In the rows, zero is written as 128.
Each row is followed by its class; each block has classes of its own.
[116 172 112 146 194 132 184  89 152 168 161 139 152 138 145  70  88 118
 117 161 152 121 132 127 118  89 143 171  43 110 171 156  47 140  66]
Nipu
[191 174 182 236  91 114 112 176 137  93 137 158 161  30 107 105  77 139
 113 126 126  65 115 159 176 155 143  90 169 159  98  74 119 137 149]
tukit
[140 114 105 124 143 166 114  72 127 134 141 171 170 157 111 110  88 118
 111 122 165 134 123 107 147 159 102 138  41 140 165 131 128 150 119]
pipo
[202 104  95  75 174  83  83 119 110 162 107 145 171 128 148 112 117 161
 138 132 118 246  81 104  67 153  89 111 136  88 168 118  91 157 114]
doga
[146 129 137 143 129 172  89 191 112 126 108  84 171 130 103 168 122  95
 122  99  85 151 120 121 121  63 195 122 112 118 163  97  76  97 134]
pipo
[106 133 143 116  97 110 148 152 121 114 142  60 159 135 162 138 176 119
  86 116  87 139 133  98 173  84 150 103 135 159 150 117 128 157 146]
Nipu
[155 120 132 108 142  86 113 126 137 171 130  42 230 146 110 100 199  98
 110 188 115 151 140  74 113 128 127  88 145 134 161 121 145 177 145]
Lezo
[135  82  94 124 119 115 114 130 102 116 108 103 151 114 104 129 110 133
 143 111  90 163 121  57 155 126 136 148 157  90 158  85 159 157 137]
Lezo
[154 134 131 159 121 125 118 104 122 140 120 106 180 165 130 131 155  88
 117 148 128 117 132  98 146 143 117  98 147 127 117 149 139 145 119]
pap
[144  74 149  65 111  91 100 128 145 136  92 102 183 182 119 109 142 118
 119 117 100  99 148 144  92 147 144 117 134 118 158  95 155 104  88]
zibo
[137  84 128 139 125 115 139 118 119  85 104 155  91 115 137 122  95 120
 137 119 157 190 130  96 133 113 132 146 102 130 145 148 136  75 119]
pap
[156 130 135 184 125 142 104 158 154 149 148 163 113 132 100 161 120  87
 138 111 111  99 112  79  94 113 153  99 141 148  92  59  46 102 119]
tukit
[143  81 114 123 149 114 113 126 114 107 108 121 107 119 163 136 146 152
 143 126 154 183 118 102  98  83  97 116 131 154 101 141 137  84 175]
vup
[168 101 113  71 118  66 126 132 124 155  86 102 151 204 158  95 127  87
 100 118  97  94 169 140 106 105 177 146 107 110 145 105 140 129  95]
doga
[144 138 125 105 150 115 145 111 134 124 106 104 207 149 132  99 112  85
  93 160  88 127 115 111  90 120 147 122  74 158 207  73 121 126 103]
tukit
[187  98 143  95 147  63  79 147 153 170 116  94 192 140 110  67 129 130
 130 196 128 191 152 148  73 104 145  91 131 145 145 122 114 114 132]
vup
[169 106 145 150 126  87  99 173 119 115 108 103 155  85  91 127  90 135
 124 128  93 185 134 122 150 128 150 109 207 111 191 110 147 120 134]
geni
[136 158 169 105  82 109 105 189 125 171 117 142 120  69 161  83 102 116
  98  68  91  98 145 154 135 120 153 123 112 106 122 108 156 182 150]
doga
[137  96 131  92 116 107  90 151 118 110 107 127  92 159 145 135 105 151
 146 162 125 121 173 111  79 159 115  98 118 191  85 114 167 105 144]
pap
[107  93 144  85 108  98 125 121 168 111 110  80 167 148 112 121 168 149
 113 137 120 132 143 147 162 112 139 120 198 139 128  94 154 128 150]
Nipu
[128  93 144  85 139 122 138 110 143 115  87 118 159 146 111 134 142  99
 128 120 154 130 119 110  95 123 144 138  88 137 175 115 132  99 126]
pipo
[126 103 113 109 123  97 140 126 110 113 148 160  67 126 141 111  74 126
 142 154 156 140 148 136 120 162 115 125  84 145 111 138 174 103 122]
rap
[137 100 130  93 126 120 109 126 115 110  86 108 134 140 138 127 149 133
 126 142 145 174 144  99 104 117 126 120 108 129 117 114 151 116 140]
zibo
[138 133 125 178 133 129 115 162 127 104 133 115 143 131 149 167 138 124
 128 103 116 186 101 127 136 106 123 135 125 101 154 109 116 134 171]
rap
[153 115  96  96  95 143 135 124 102 133 112 112 152 149 154 140 200 152
 111 110 111 185 116  68 146 112 139 127 165  90 126 120 129 123 102]
rap
[110 130 186 122 119 191 158 116 129 130 128 127 196 142 140 146 123 107
 107  59  94 113 124 111 140 127 167 176  72 152 166  81  90 160 126]
Nipu
[169 138 121 151 156 138 142 120 109 114 111 122 214 123 122 107  93  88
 106 101 102 177  90 199 154  65 162 172  81  61 178 128  66  99  66]
vup
[165  69 110 133  91 112  88 130 121 104 115 101 182 129 149 120 166 176
 110 133  87 106 127 131 108 130 122  88 156 126 157 157 159 126 141]
geni
[ 95 180 147 109  86 186  73 168 122  67 121 110 133 115  88 189 178 122
 141  85  89  91 119 120  85 124 143 131 120 123 114  41  74 143 130]
pap
[121 141 136 155 128 194 155 114 109 101 123 166 120 119 116 184 154 127
  92 112 120 134 107 114 127 148 112 127  94 116 146 120 100 155 112]
zibo
[141  89 125 143 157 114 157 149  93  56 114 152  54 133 154 176  51 159
  98  98 105  60 151 173 112  90 134 132 115 178 168 112  99  53  93]
zibo
[151 102  71  63 135  81 126 136  59  62  51  81 154 176 147 172 119 130
 127 113  57 158 126 146 102  83 146 160 128  51 164  99 129 131  97]
pipo
[143 103 145 107 107 128  90 152 136 104 100 117 154 129 117 135 142 147
 125 135 128 152 151  97  95 160 122 113 105 162 127  80 155 124 146]
geni
[168 143 140 122 136 140 149 137 108 113 114 151 159  36  97 146  91 143
  80  99 109  83 104 180 129  87 160 119  76 144 193 109  31 181 103]
Nipu
[132 111 120 169 137  99 115 190 175 215 146 106 135 156 143  96 135 115
 150 144 105 148 142  25 101 106 138  91 105 127 119  98 114 117 103]
vup
[ 93 107  94 101 120 124 146 110 119  95 116  86 120 124 103 153 195 139
 147 146 108 118 128 125 143 105 129 139 199  67 105 126 170 139 159]
pipo
[194 130  89 125 141  84  89 149 126 178 136 101 169 195 120 112 153 122
 165 118 158 128 140  62 135 155 138 118 181 117  82 110 106 109 100]
tukit
[132 122  92 111 153 140 149 159 107 162 148 108 114 107 158 143 145 148
 110 124  86 158 136 102 149  96 124 126 158 143 137  98 161 135 163]
rap
[122 124 116 139  83 147 172 146  79  80 120  78 123 111 116 185 228  18
  92  91  94  61 115  75 126  87 181 111  93 132 150 123 138 117 135]
tukit
[118 115 146 104 106 107 120 109 127  96 117 118 144 140 156 119 146  99
 108 144 108 152 121  87  98 114 118 108 100 150 148  98 155 124 149]
pipo
[165 124  91 131 124 137  76 162 124 128 113 103 166 203 129 162 157  80
 158  97  91 173  69 117 106 123 179 172 118 142 151  76 127 131 187]
vup
[147 165 136 159 135 105 120 162 166 146 148 120 171 130 150 122 158 133
 103 184 104 145 115 108  94 111 107  68  87 134 104  83  71 140 100]
pipo
[167 142 126 161 138 123  93 152 116  86 104  99 153 174 116 189 166  95
 126 154 116 138 144 126  93 151 119 116 111 122  78  48 106 156 155]
doga
[151 114 115 144 172 120 130  82  75  91  95 121 130 104 117 107  65 119
 158 201 107 129 169 114  65  96 130 138 124  88 119 133 108 108  90]
pap
[ 91 132 137 101 121 147 149 105 146  92 154 172 107 104 108 123  97 151
 139 134 153 129 116 156 127 151 112 128  88 141  84  98  95 113 108]
tukit
[153 148 182 181 105 100  96 182 116 171 122 116 122  91 123 111  90 118
 113 174 110 143 183  61 120 127 134  65 158 144  82 118 135 180 155]
Lezo
[146  84 149 106 101 120 130 139 127 143  97  91 163 154 143 129 165 114
  98 144 108 144 153  94 108  94 165  93  88 140 134 124 120 127 113]
zibo
[112 102 138 180 131 108 161 165 164 103 117 104 155 137  98 180 112 123
 143 110  94 138 110 133 177 136 136 129 144  91 158  88 110 130 102]
pap
[161 153 153 116 127 144 108 130 120 170 144 117 153  91  98 112 144  90
 116 118 137 107 129  74 124 133 153  98 137 155 138  87  97 148 124]
doga
[127 143 117  97 129 116 144  97 112 132  91 102 168 118 178 124 179 136
 130 101 130 154  59  62 101  93 117 114 147  77 149 168  78 132  81]
Nipu
[ 77 118 143 117 108 122 133 115 109  65 104  47 176 152 119 196 125  95
 134  66  76 100 110  62 141  99 155 148 110 143 227  54 119 194 177]
geni
[165 135 120 120 111 118 130 143 104 155 103  64 162 155 137 119 193 123
 113 143 125  64 178  88 137  97 172 114 139 129  93 121 133 146 116]
zibo
[ 75 105 125  75 104 170 163 130 154 137  68 100 152 187 150 191 140 140
 126  60  93  68  94 142 137  91 172 146  99 130 156 129  94 144 118]
pap
[133 126 127  84 125 111 136 115 129 115  98 127 128 157 129 104 117 100
 113 166 129 175 142 109 116 149 142 137  98 128 125  76 152 120 104]
doga
[162 107 129 199 111  76 114 162 119 104  98  99 143  85 128  98  85  82
 132 147 134  98 149  54 104  87 164  93  58 139 159 110 130 129 152]
tukit
[150 124 108  88 136 119 114 104 111 117  91 152 120 122 135 115 139  95
 100 135 160 173 127  68  97 124  94 101 112 152 123 109 148  98 127]
tukit
[157 109 130 163 148 141 139 145 124 199 155 160 127 120 143 139  64 136
 155  44 137 199  97 109 217 119 147 164 191 101 130 133 115 130 152]
rap
[153  90 114  96 111  93 125 112 102 118 118 110 127 123 145 101 143 125
 128 141 146 149 147  70 114 120 133 113 126 137 148 129 166 104 126]
rap
[158 147 133 187 138 169 117 203 120 153 156 143 141  99 106 162 120 104
 111  24 132 172 100  87 179 132 166 164  93 128 218 131  85 157 151]
Nipu
[160 152 119 136 159 142 134 197  97 154 117 115 147 118  90 181 172  75
 115  99  85 173 155  70 116 146 126 132 134  92 123  53 126 155 126]
tukit
[ 95  91 136 108 131  95  94 117 144 138 134  40 220 143 138 124 127 124
 171 103  74 127  97  65  99  72 127 107 101 127 178  58  93 179 161]
vup
[190 142 134 133 119 102  99 166 124 142  92 161 181 150 105 141  85  66
  73  73 115 161 125 171 167 136 134 146  82  97 135  77 107 165  95]
Lezo
[178 108  92 102 167 134 101 147 122 174 118 127 180 139 138 112 112 126
 110 118  91 138 134 126 104 115 129 130  91 145 179 113 123 131 115]
pap
[142 128 113  89  67 137 112 175 119 102 123 154  94 125 137 151 149 112
  88 101  60 159  93 170 130 120 174 126 126 116 116  76 117 123 116]
doga
[138  72 123  66 131 135 100 108 114 150 120 127 146 132 115 126 113 163
 130  97 112 130 153 150 157 150 101 116 194 106  82  99 161 133 130]
doga
[103 103 157 121 127 133 112 136 155 111 136 107 123 140 120 165 178 114
 147 136 145 160 127  90  89 133 109  99 135 153  86 101 119  85 144]
geni
[133 125 154  93  97  84 139 124 170 165 135 117 164 126 127 102 180 101
 133  93 139 105  94 109 128 128 147 111 135 118 159 146  99 135  90]
pap
[115 152 151 112 144 137 142 108 113 113  93 120 126 137 154 126 100 133
 125 166 156 155 124 112 110 121 119 127 120 153  89 138 122 114 127]
Lezo
[169 165 118 141 172 146 110 155 100 137 149 107 175 145 120 154 166 124
 117 150  86 192 129  75  81 144 130 135 124 131 170  88  77 168 125]
Nipu
[104 168 125 138  93 139  96 145 122  66  88 136 102 192 190 153 103 143
  93 140 128 150 139  94  85 105 110 107  51 148 128  93 108 114 115]
rap
[126 100 177 111  82 127 103 120 118 117 149  80 204 104 139 124 165 119
 117  91 108  54 142  97 130 136 116  71 121 192 116  92 153 168 188]
tukit
[142 111 110  99 111  50 118 172 124 150 120  83 139 163 144 128 150  86
 138 128 109 144 102 117 111 119 141  97 128  86 111 152 119 116  80]
Lezo

A new block, with new classes.
[184 120 167  77  93 152 123  89 104  75  96 105  79 152 152 112 162 171
 139  71  53 126 147 153 111  91 141  90 164 159 121  72 104 181 160]
bavag
[130 140 159  33 101 113 167 110 141 110 142 119 162 105 148 146  93 179
 107  90 155 134 179 120 138 133 121  52 101 195 125 164 140 146 126]
Pupi
[166 144 108 131 125 154 127 117  73 144  87 117 125 157 136  82 199 166
 168  99  83 127 110  99 132 115 152 123 183 137  63  17 165 153 130]
rakam
[149 115  90  61  55 146 183 107 175 173 135 114 133 107 144 107 140 134
 161  99 184 130 149 112 121 127 132  90  73 110  95 134  94 167  96]
mut
[149 133 123 112 112 103 113 104  73 131 155 179 135 137 134 112 130 200
 124  96 179 190  98 152 165  94  86 163 105 204 127 121 135 152 108]
Tosev
[144 131 168 106 101 109 113 119  97 165 112 163 117 152  98 143 142 161
 126 113  96 160 119 201 150 101  63 134 120 178 108 125 178 134 135]
Tosev
[158 119 128 139 121 140 104 110  93 153  90 129  82 153 118 130 172 200
 151  99 128 143 128 172 125 124 123 132 128 145  81  77 125 137 133]
Pupi
[151 177  80  85 113 137 135 107  96  86 122 136 112 137 159 140 144 203
 147  82 123 132 148 112 146 119 145 105 141 180 129  80 111 153 115]
Pupi
[130 140 188 148 130 131  91 107 116 101 146 104 210 165  98 154 141 127
  73 118  57 131 124 145 143 120  91 182 157 147 206 108 102 121 163]
Tosev
[168 150 107 105 118 141 120  96  89 122  95 118  98 100 127 106 135 176
 141 106 106 124 145 120 122 104 163  87 160 182  82 102 125 150 118]
mut
[157 109 157 107 107 121  90 113 139 153 137 154 133 169  96 138 158 116
 124 115  90 164  54 170 130 111 136 183 125 165 136 110 138 132 184]
Tosev
[132 156 136  92 119  78 124 135  70 155 139 179 112 133 122 146 151 174
 140  83 147 164 108 182 156 118  54 151 136 161 117 102 164 154 107]
mut
[142 133 130 114 147  98 143 140  67 100 137 181 118 133 132 129 119 154
 125  93 140 154  90 170 147  96  68 138 127 185 103 132 167 153 115]
Pupi
[136 120 155 115 104 108 120 113 100 142 149 166 165 176  79 133 143 129
  91  84 153 168 112 178 160 112  96 141 110 170 126 103 138 139 121]
famis
[127 153 163 124 156 107 115 132  88 135 146 116 181 110 112 190 126 140
  98 115  88 117 127 150 134 144  63 152 166 134 192 118 108 134 127]
Ragak
[162 180  86  77 116 134 121 127  81  72  89 132  89 105 171 112 113 117
 152  85  98  84 113 102  90  65 180 103 203 168  90  83 132 165 116]
bavag
[138 158 171 106 140 124 127 123 100 181 154 115 194 139  86 183 141 149
  65 121  89 128 140 153 112 149  81 140 157 169 200 120 109 130 142]
rakam
[126 101 139  76 100 145 169 106 160 146 139 126 157 120 132 148 110 152
 130 125 163 137 148 115 110 133 124  81  86 156 154 163 116 142 124]
rakam
[144 117 150 129 107 112  86 129  94 128 134 162 148 183  91 125 123 138
 101  91  95 154  81 161 158  79 109 149 133 193 138 123 133 138 137]
zime
[110 185 139 131 121  96 132 146 111  95 176 139 194 179 136 177 127 153
  91  94 131  99 154 117 183 179  76 147 149 122 220  68 114 133 117]
Pupi
[123 153 185 111 147  95 108 129  93 131 156 125 188 175 109 191 144 146
  82  94 102 125 127 139 132 141  91 163 194 147 223  74 117 152 155]
bavag
[130 161 174 128 142 118 136 127  70 165 162 111 178 126 136 171 133 168
  88 124 144 111 135 112 138 162 100 112 165 148 204 106 138 135 100]
rakam
[166 165 101 100 143 150 118 114  69  76  95 126  75 130 187  57 154 156
 155  79  91 123 126 120 128  93 146 114 184 137  34  62 138 170 113]
bavag
[158 101 119 178 111 144 132 125 135  96  75 109 107 202  82  86 188 196
 161 114 101 172 149 138 144 112 139 162  93 101 101  47 128 135 170]
Tosev
[145  94 179 140 148 127 109  95  84 134 151 133 125 156 132 136 181 138
 128 112  82 156 117 151 150 115 125 125 169 171 130 106 140 161 143]
Pupi
[143 236 144  61 136 133 127 136  68 130 124 124 176 122 161 201 120 154
  90  96  98  75 118 124 117 166  97 116 195 150 177  87 136 153 104]
famis
[151 188 116 125 114 148 113  96  54  96 102 124 142 123 177  83 161 139
 133 108  83  88 127  92 150 107 153 115 212 165  92  40 167 193 115]
Tosev
[115 155 138 121 120 111 104 125 130 166 156 125 198 183 104 187 133 153
 107 121 131 129 166  98 154 150 126 152 155 136 206  63  94 105 138]
Ragak
[ 99 175 142 118 165 111 103 132  99  90 112 114 164 105 132 174  77 146
  73 108 121  98 161 147 121 128 118 119 150 162 165 164 114 116 122]
Pupi
[132 195 123  90 122 128 108 114 123 120 155 130 163 126 132 182 113 176
 108  99 115  96 162 122 130 151  87 125 161 161 174 102  89 133 113]
bavag
[120 192 144  69 112 148 101 102 159 113 126  96 196 129 100 215  91 143
  94 115  73  93 163 126 138 165 135  92 146 154 204 143  89  84 130]
Tosev
[158 150 118 125  93 149  97 128  91  90 101 126  93 193 135 104 153 168
 141  96  98 125 142 118 122  91 155 129 159 145 106  47  99 143 132]
zime
[119  91 190 190 176 124 104 119  92 172 152 120 195 156 100 153 139 112
  97 162  83 125 115 122 159 146  91 140 183 140 169 102 146 140 145]
Ragak
[ 88 122 139 147 122  86 104 124 141 120 169 174 149 182  91 116 121 128
 114 111 175 162 116 140 203 142 134 142 112 139 140 115 163 105 121]
mut
[145 145 130 100 140  96 131 147 108 128 115 183 108 163  99 156  84 159
 113  82 130 157 123 182 150  83  98 122  97 186 130 162 159 133 124]
bavag
[134 121 102 153 143 131 125 123 107 101  83 117  74 144 112 133 174 159
 192 115 133 146 182 112 132 119 182 108 132  95  90  77 119 112 110]
zime
[117 100 147  72  72 150 176  94 184 109 134 129 162 154 106 121 129 141
 126 105 165 151 182 131 130 124 144  69  75 141 110 159 125 161 109]
famis
[120 193 156 101 143 130 133 135 110 120 139 122 199 126 146 178  97 153
  79 133  95  76 135 120 125 158  61 131 173 160 174 115 139 116 129]
Pupi
[149 132 119 159 116 157  95 116  89  99  84 107 135 187 163  95 179 153
 157  91 109 118 106  83 147 100 162 159 148 109 113  12 121 149 152]
zime
[170 173  98 142 138 161 131 110  33 121  75 125 118 137 158  77 172 179
 139  76 123 128 104 115 127  69 153 139 154 158  74  55 161 170 106]
rakam
[169 193 146  71  82 154 127 104  81 102  94 125 125 176 145 136 177 196
 132  76 110 114 170 125  99 113 134 123 176 155 109  16 120 159 128]
famis
[109 164 171 101 153 100 108 115 111 157 184 111 212 128 107 212 111 126
  95 118 127 126 159  89 152 148 134 110 177 170 213 139 112 104 111]
mut
[132 222 111 133 143 149 109 130  92 137 124 121 192 131 140 190 121 154
 100 134 118  64 124  82 113 159 134 148 194 141 187  76 120 128 102]
famis
[136 146 155 106 142  90 159 141  91 110 139 167 148 179 112 158 135 166
 104  81 117 171  97 168 184 108  91 142 112 171 175 129 187 133 133]
Pupi
[189 151 133  99 110 143 137 101  56 100  89 138  94 118 149 121 161 203
 164  86 119 126 127 143 111 112 112 118 157 163  89  70 130 196 116]
Tosev
[184 142 124 141 138 131 146 121  46 112  99 130 121 121 135  92 168 152
 137  87  59 118 129 126 143 105 128 106 170 164 105  70 152 192 123]
rakam
[171 121 116  85 101 161 199 123 128 144  93 118 169 136 130  87 126 166
 101 141 116 138 107 115  95 104  94 119 114 162 108 110 148 162 143]
famis
[151 153 172 146 131 121 117 151  82 126 123 134 188 163 118 199  97 156
  96 129  83  85 120 109 117 127  94 131 184 170 223 109 126 148 122]
famis
[133 158 182 130 145 132 140 140  69 142 138 114 131 176 133 196 147 157
 121 105 118 120 169 133 148 140 104  94 150 111 187 120 125 153  84]
zime
[116 177 158 115 131 117  88 124  97 126 174  97 178 174 145 154 161 130
  89  83 103 123 163 108 172 175 140 128 166 113 198  52  90 112 130]
rakam
[168 177 163 105 148 124 150 156  10 114 113 168  95 169 164 164 149 202
 144  81 155 155  39 154 129  87  73 147 142 163 129  85 213 163  98]
famis
[168 113 154  61  82 140 161  93 144 141 121 131 170 131 131 126 109 153
 103 114 134 122 160 123 102 115 121 113 125 167 143 106  89 156 149]
Ragak
[165 142 112 158 125 135 112 132  92  86  79 116 112 186 131 103 164 178
 135  80  83 130 120 130 147  96 155 155 138 136 117  44 128 139 158]
Pupi
[141 176 160  95 119 115  99 134  97 126 145 122 170 146 133 150 126 148
  77  88  86 107 158 144 122 153  95 141 162 149 179  89  82 137 140]
rakam
[112 124 121  67  91 128 158 111 160 170 135 119 152 123 127 151 139 179
 131 107 177 143 129 141 135 150 114  95  90 147 123 143 140 148 119]
Pupi
[123 126 172 134 147  88  88 120  87 128 148 186 145 180 144 130 129 155
 115  72 140 159 113 164 186 106  81 168 130 163 141 107 158 154 130]
bavag
[153 141 206  63 122 161 189  98 105 163 138 137 139 145 158 202 115 196
 115 104 147 139 138 154 118  90 104  74 104 192 179 226 164 171  81]
Pupi
[150 145 148  34  76 153 187 105 130 138 112 124 179 133 151  97  97 189
 114 116 150 127 112 106 145 131  99  59 115 182  93 128 191 159 116]
Tosev
[110 149 157 127  97 101  74 109 104 115 161 171 182 134 153 127 120 115
 108  86 142 109  86 140 193 141 103 144 141 156 144 103 156 139 102]
famis
[111 148 124  97 130 118 105 112 112 166 140 153 170 155 118 113 136 136
  98  81 170 163  77 165 187 138 103 154  96 143  85  88 163 132 138]
Ragak
[122 135 142  62  79 146 173  89 173 165 136 109 158 127 115 141 153 143
 128 111 163 123 159 124 130 156 132  81 101 129 121 113 138 164 132]
mut
[136 133 163  58  94 141 164  81 178 167 163 127 163 100 115 165 109 156
 104 125 139 130 196 135 122 141 119  75  91 179 159 203 101 159 116]
mut
[132 149 147  97  97  82 108 135  99 129 136 145 147 150 109 130 129 131
  97  50 152 153 120 179 169  99 113 154 100 140 135  99 129 140 129]
Ragak
[113 153 151 117 126 103  99 124  61 142 135 153 135 162 135 138 160 162
 123  85 111 158  63 168 194 107  91 142 154 163 136  78 199 157 126]
Ragak
